Group, then class:
[  6   3   0  -7  -1  29   1  -1  -5 -21 -13   0 -14   4 -17  -3  17   6
  -2   1 -11  -3  -6   2   3 -41   6] | R/T
[ -8 -22  15  -3   6  11  -9 -12   6  13  -8  -1 -20 -13  -8 -19 -10   4
   1   2   3 -16  -4  -8   1 -23  -9] | N/F
[  2   5  -2  -9  -5  12   0  -7  -1 -22   0   2 -16   1 -17  -1  -2   3
  -6  -4  -6   3   5  -1   5   2   2] | R/U
[ -5 -20  -5  -6   5   7 -11   3   6  20 -12  -6  -5  -8 -13 -14 -12   1
 -10   8   8  -8   3  16  -5 -22 -10] | N/F
[ -7  -6   1  -7  -3  16  -7   0  -5   7 -10   6  -1  -6 -10  -4   0   1
   0   7   2 -10  11  -4   0 -27 -21] | N/L
[  1   5   8  -6   5  15  -3   3  -3 -32 -12  -3 -18   9 -17  -5   7   9
   5  -5 -10  -1  -4   6   2 -31  -1] | R/T
[  9  -1  -9  -8   3  -4   3  -8  -4 -16  -4  -4   5   4 -13   1   6   4
  -2   3  -8   8   2   9   1 -14  -6] | R/T
[ -2 -19  10  -9   5  16  -5   3  -7  18 -13  -1  -3 -18  -5 -21   0   2
   0   4   2 -14   2  -2  -9 -36  -8] | N/F
[-12 -19  15  -5   4  18 -11  -5   0  12  -7   0 -16 -14  -3 -15  -5   4
   1   5  11 -16   0   1  -7 -26 -10] | N/F
[-10 -16  21 -10   3  15 -13  -6 -11  10 -26   8 -15 -10  -8 -11  -2   8
   8   9   4 -13  -2  -6  -6 -41 -18] | N/L
[-12 -13  17 -12   0  19 -10  -7  -2  13 -17   1 -18 -12  -4 -14 -19   0
  -8   2   5 -21  -2  -7  -2 -20  -7] | N/F
[  7  11   5  -9  -9   0   4   1   3 -38  -8  -1 -20  12 -21   6   1   8
  -4  -1  -5   5  -7   5  -4 -27  11] | R/U
[ -9 -19  12 -10   0  14 -14  21  -7  15 -12   4 -12  -7 -11 -13  -1   0
  -3   6   0 -13   2 -14  -2 -43  -9] | N/L
[  4   6   0  -1   2  13  -1   4  -4 -37   1  -4  -8   6 -17  -8   6   7
   6  -1 -12   3   0   2   5 -28   4] | R/T
[ -4 -21  14  -9   3  11 -13  -1  -2  18  -1  -5   2 -14  -7  -3 -10  -2
   2   1  -9  -3   6   4  -6 -16  -8] | N/F
[-14 -16  12   0   9  13 -10  -4  -3  20  -7  -2  -6 -18   2 -12  -2   0
   3   5  -4 -17   7  -1  -7 -28 -10] | N/L
[ -1 -14  21 -11   5  14 -24  -4 -12  13  -1   3 -14 -13 -16  -9   3  -9
   1   8   2 -10   3 -11  -9 -43 -14] | N/L
[ -2  -8  11 -10   3   4  -9  -2   0  11 -16   3 -10  -2  -4  -5  -9  -2
  -1   1   2 -15  -4   0  -9 -18  -7] | N/F
[ -2   3  -1   1  -3  12   7  -4   7 -30  -4  -4 -22   0 -27  -9   3  14
  -1  -3  -7   0  -3   9  -3 -27   7] | R/T
[  9   7   0   1  -8   2   5  -3   4 -34  -7   2 -29   4 -23  -2   0   6
  -1  -6  -1   1  -5   7  -2 -25  15] | R/U
[  1   6   7  -7  -6   7  -4 -19 -10 -26 -16   1 -21  10 -19   1   6   2
   4   1 -10  -6 -12   7  -3 -30   1] | R/T
[-11 -27  19 -14   3  31  -6  -4   0   6 -10  -5 -21 -13 -14 -17  -3   8
  -1   0   3 -14   1  -4  -6 -39  -7] | N/F
[  5   4  19  -9  -2  12  -4  -4  -2 -18 -14  -4 -14   5 -19  -5   7   5
   2  -1 -10  -7  -5   1   0 -36   6] | R/T

Group, then class:
[ 1 -4  2 11 20 -3 -9 12 -4  3 -2 -2 12 10 -2 36 -2  7 -6 -3 -1 -4 13  5
  0 -4 11] | Gj/pc
[  2   7   5   7 -11   2  -3  -3   3   4   0   0   1  -6  13  -8   3  -7
   0  -2 -18   1  -1   1   5 -15  -3] | Qs/Qr
[  4   0   3  18  10  -5  -6   8  -1   5   8   4   6   0  -4  57  -5   5
 -10  -6  -4  -4   8  11  -3  -8  14] | Gj/Lf
[  2   1  -1  -3   2  -2 -10   6   3  -2  -5 -12 -10  -3  -8 -18   2  -8
  15 -10   7  -7  10  -1   3  -8   7] | Qs/Qr
[  3  16   1   8 -31   2   0  -7  -4   6  11  11  -7  -1  18  -1   2 -14
  -8  -2  10   6   3  11   0 -14   1] | rc/Jp
[ -6 -13   2  31  -6  -1   0  -4  -7  25  21  25   9   1  38  30  -3 -16
 -27  15  -2   0 -28   7   8 -12  -1] | Gj/mp
[  2  -1  -7   1  -8  -4  -4   2  -2  -4  -9 -12 -15   1 -13 -20   4 -11
  19  -6  25  -5  17   0  -1  -5   2] | rc/Qp
[  5   7   1   9   8  -5   1   5  -3   1  14   7   1  -3  -7  60  -8  11
 -12  -7   1   0  11  14  -6  -2  13] | Gj/mp
[ -2 -10  -2  17   1  -1  -3   0  -4   7  -7   4   8   6  -2  15   0   2
   1   2  -2  -4   3  -2   3   4  10] | Gj/mp
[  2   4  12  19   9  -3  -1   5  -4   6   1  10  12   0   3  47  -2   8
 -13  -2 -16   1   5   7  -3  -5   7] | Gj/mp
[  3   6 -13   0  -9  -2   0  -2  -2  -3   6  -5 -15   4 -12  -8   0  -3
  13  -1  17  -1  11   2   2  -2   3] | rc/Jp
[  1  -1   6   9   8  -1  -5   1  -2   4  -5   2   6  -1  -5  27  -1   0
   7  -1  -7   2   3   1   1 -10   9] | Gj/Lf
[  2   4   3   7 -15   0  -8   1  -2   0 -13 -10  -4  -5   6 -34  14  -9
  18  -8 -27   4  10 -10   9 -13   0] | Qs/ds
[ -1 -12  -4   3  12  -6   1   7  -6   8   8  -1 -14   7   7 -29   0 -16
   9   6  42  -9  -6  -2   1  -5  -1] | rc/Qp
[ -3  -3  -7   6 -22   3  -2  -6  -6   8  -1   7  -7   0  16 -36   6 -17
   6   7  16   2   0  -5   8  -4  -1] | rc/Jp
